Each row has a name. After each piece below comes the name of the row it's from, unless a question asks for something else. Each question is about the rows just above it.

[ 4 13 39 20 -1 86  8  2  1] = j840
[-2  2 12  8 49 71 35  6 -1] = j659
[ 9  1 17  1 -8 78 50  8  2] = j511
[40 20 -1  0  4 -5  6 37 84] = j180
[  3   3  -9   0 -15  -4  36  83  26] = j677
[ 4 -1 13  2 20 86 39  8  0] = j434
[  4   3 -12  -1 -14  -2  36  83  27] = j504
[  6   5 -14  -1  -4  -7  20  72  54] = j435
[  3   6 -13   0  -6  -6  18  75  56] = j29
which: [ -1 -14]
j504
Which row holds these entries in another order? [40 -5 37 20 84 -1  4  6  0]
j180
which: [ 4 -1 13  2 20 86 39  8]
j434
[39 20 -1] is in which row?
j840
which: [-2  2 12  8 49 71 35  6]
j659

[  7  21 -30 -20 -26  -9  34   6] -> j504
[-21 -42 -40 -42   6   8  -6  17] -> j701
[  6   8 -40 -21 -41 -42  17  -6] -> j511
[-34 -60 -40 -48 -46 -18 -31 -65] -> j29
[ 14   3 -41 -32 -42 -41 -28  -5] -> j659
[-39 -10 -34  -4 -26 -56 -54 -29] -> j677
[-19 -29  29 -16   6 -33 -34   6] -> j435
[-15  18   3  30  12 -38 -39  13] -> j196
[-27 -12 -37 -18 -33 -41 -28 -28] -> j840
which: [  7  21 -30 -20 -26  -9  34   6]
j504
which: [-34 -60 -40 -48 -46 -18 -31 -65]
j29
Put [  6 -34 -33   6 -16  29 -29 -19] back in order: which row is it?
j435
Put [ -6   6   8 -40 -21 -41 -42  17] back in order: which row is it?
j511
The row with [-27 -12 -37 -18 -33 -41 -28 -28] is
j840
The row with [-42 -41] is
j659

[-49 -46 -12  25 -20 -46  25 -26 -47 -18 -51] : j417
[ 45   1 -30 -48  23  86 -48 -29  -1  36 -36] : j435
[-44  -9 -26 -16 -20  23   5 -35  31 -13 -47] : j29
Where do [-49 -46 -12  25 -20 -46  25 -26 -47 -18 -51] appear?
j417
which: [-44  -9 -26 -16 -20  23   5 -35  31 -13 -47]
j29
which: [ 45   1 -30 -48  23  86 -48 -29  -1  36 -36]
j435

[-29 -10 -27  -7 -14 -36 -29]  j434
[ 30 -65 -17 -50  -7 -63 -48]  j180
[ 42 -44 -16 -46   3 -17 -17]  j504
[  1  -5   8 -25  39  14  19]  j659
[-10 -29 -30 -14 -27  -7 -36]  j677
Put [-29 -36 -14  -7 -27 -10 -29] back in order: which row is it?
j434
[-10 -29 -30 -14 -27  -7 -36] is in which row?
j677
which: [ 42 -44 -16 -46   3 -17 -17]
j504

[-79 -13 -69  18]  j840
[-29  39 -53 -78]  j677
[ 35 -43 -40 -25]  j659
[ 35 -18 -85 -25]  j435
[-28  -4  33  40]  j196
[-44  35 -25 -40]  j29
[ 40  33 -27  -4]  j701
[ 35 -25 -86 -19]  j511
[-18 -53  46  41]  j434
[-18 -86 -25  35]  j504
which: [ 35 -43 -40 -25]
j659
Which row holds these entries in another order? [-86 -25 -18  35]
j504
which: [-29  39 -53 -78]
j677
[-44 -25 -40  35] is which row reordered?
j29
which: [ 35 -18 -85]
j435
[ 40  33  -4 -28] is which row reordered?
j196
[ 35 -25 -86 -18] is which row reordered?
j504

